Here is a tiny trained network, its code and every weight. The questions are about switching its units off for an input and a class, where a switched-off unit gives its printed mean instead of its output.

import numpy as np


def w(rows, s, z=0):
    codes = np.array(rows[::2]) - 128.0
    scale = np.full(codes.shape[1], s)
    scale[-1] = z or s
    return codes * scale


def f(y):
    return np.maximum(y, 0)


def log_softmax(a):
    a = a - a.max(-1, keepdims=True)
    return a - np.log(np.exp(a).sum(-1, keepdims=True))


def net(x, mask):
    res = np.array(x, float).reshape(1, 3) / 4 @ E
    y = f(res @ A[0][:, :-1].T + A[0][:, -1])
    res = res + np.where(mask, y, B[0][:, -1]) @ B[0][:, :-1]
    return log_softmax(res[-1] @ U[:, :-1].T + U[:, -1])


A, B = {}, {}
E = w([
[103,124,5,135],'x0',
[137,27,132,106],'x1',
[227,143,98,51],'x2',
],0.018)
A[0] = w([
[158,120,78,100,55],'n1',
[108,155,162,162,254],'n2',
[95,128,89,129,137],'n3',
[112,121,45,140,137],'n4',
[104,54,149,131,135],'n5',
[135,6,128,110,132],'n6',
[126,170,132,137,194],'n7',
[126,78,95,117,52],'n8',
[198,144,114,93,160],'n9',
[178,129,77,85,75],'n10',
[153,131,165,103,85],'n11',
],0.024,0.0075)
B[0] = w([
[76,126,166,78,200],'n1',
[103,126,181,135,200],'n2',
[105,125,84,165,189],'n3',
[6,137,106,164,236],'n4',
[170,86,130,163,207],'n5',
[132,8,133,104,254],'n6',
[113,156,151,114,171],'n7',
[84,85,136,108,176],'n8',
[164,171,114,40,235],'n9',
[88,139,139,78,230],'n10',
[161,121,97,82,180],'n11',
],0.019,0.025)
U = w([
[63,98,227,87,197],'0',
[239,66,183,201,172],'1',
[85,203,70,245,231],'2',
[104,57,30,204,43],'3',
[252,245,139,93,145],'4',
[240,85,62,60,71],'5',
[88,237,46,99,2],'6',
],0.012,0.005)

Each question gives the input, the list of numbers given to net, and the class t.
The units are the neurons (one row each of A and B). Each row of codes is followed by its name. A weight is (code - 128) times the scale printed after its matrix; where a second scale follows, it is the last column's (A, B and U).
mask holds one flag per neuron, in row order. A switched-off neuron (its flag False) gives its mean, the last column of its row in B, instead of its output. The means were averaged over made-up inputs and are rounded, as every weight is.
A unit's drop is (log p(t) with every unit on - log p(t) with that unit switched off) / (log p(t) with every unit on - log p(t) with every unit switched off).
The circuit of an input: a set's keep is (log p(t) with only the set's units on - log p(t) with every unit switched off) / (log p(t) with every unit on - log p(t) with every unit switched off). Starting from all 11 units, units are removed one at a time, each time the one whose removal leaves the highest keep (on an exact tie, the one counted first), for as long as the keep stays at least 0.8.
circuit, biggest first: the units of the circuit, biggest drop first
most important unit: the unit with the biggest drop
top k neurons: the k neurons with the biggest drops, biggest first
drop when u is switched off: that unit's drop, to one decimal
input [-7,3,-8], class 1: most important unit	n5
input [-5,1,-1], class 1: circuit, biggest first	[n4; n10; n1]
input [-7,7,0], class 1: top 2 neurons	[n9; n5]
input [-5,-2,2], class 4: circuit, biggest first	[n6; n4]
input [0,2,2], class 5: top 2 neurons	[n4; n2]
input [-2,-1,5], class 4: top 2 neurons	[n6; n4]
input [0,8,7], class 5: top 3 neurons	[n9; n4; n2]
input [3,-4,8], class 6: top 2 neurons	[n6; n9]
input [0,4,1], class 5: top 2 neurons	[n4; n2]
input [-1,1,-2], class 1: top 3 neurons	[n4; n10; n1]
input [1,-8,5], class 6: top 3 neurons	[n6; n5; n10]
input [6,0,-1], class 2: top 2 neurons	[n6; n9]
input [-6,1,1], class 5: top 2 neurons	[n4; n11]
input [-7,5,-8], class 1: top neuron	[n5]
input [2,-5,4], class 6: drop when n6 is switched off	0.2
input [0,-8,3], class 4: drop when n4 is switched off	0.4
input [7,-4,4], class 6: drop when n5 is switched off	0.0
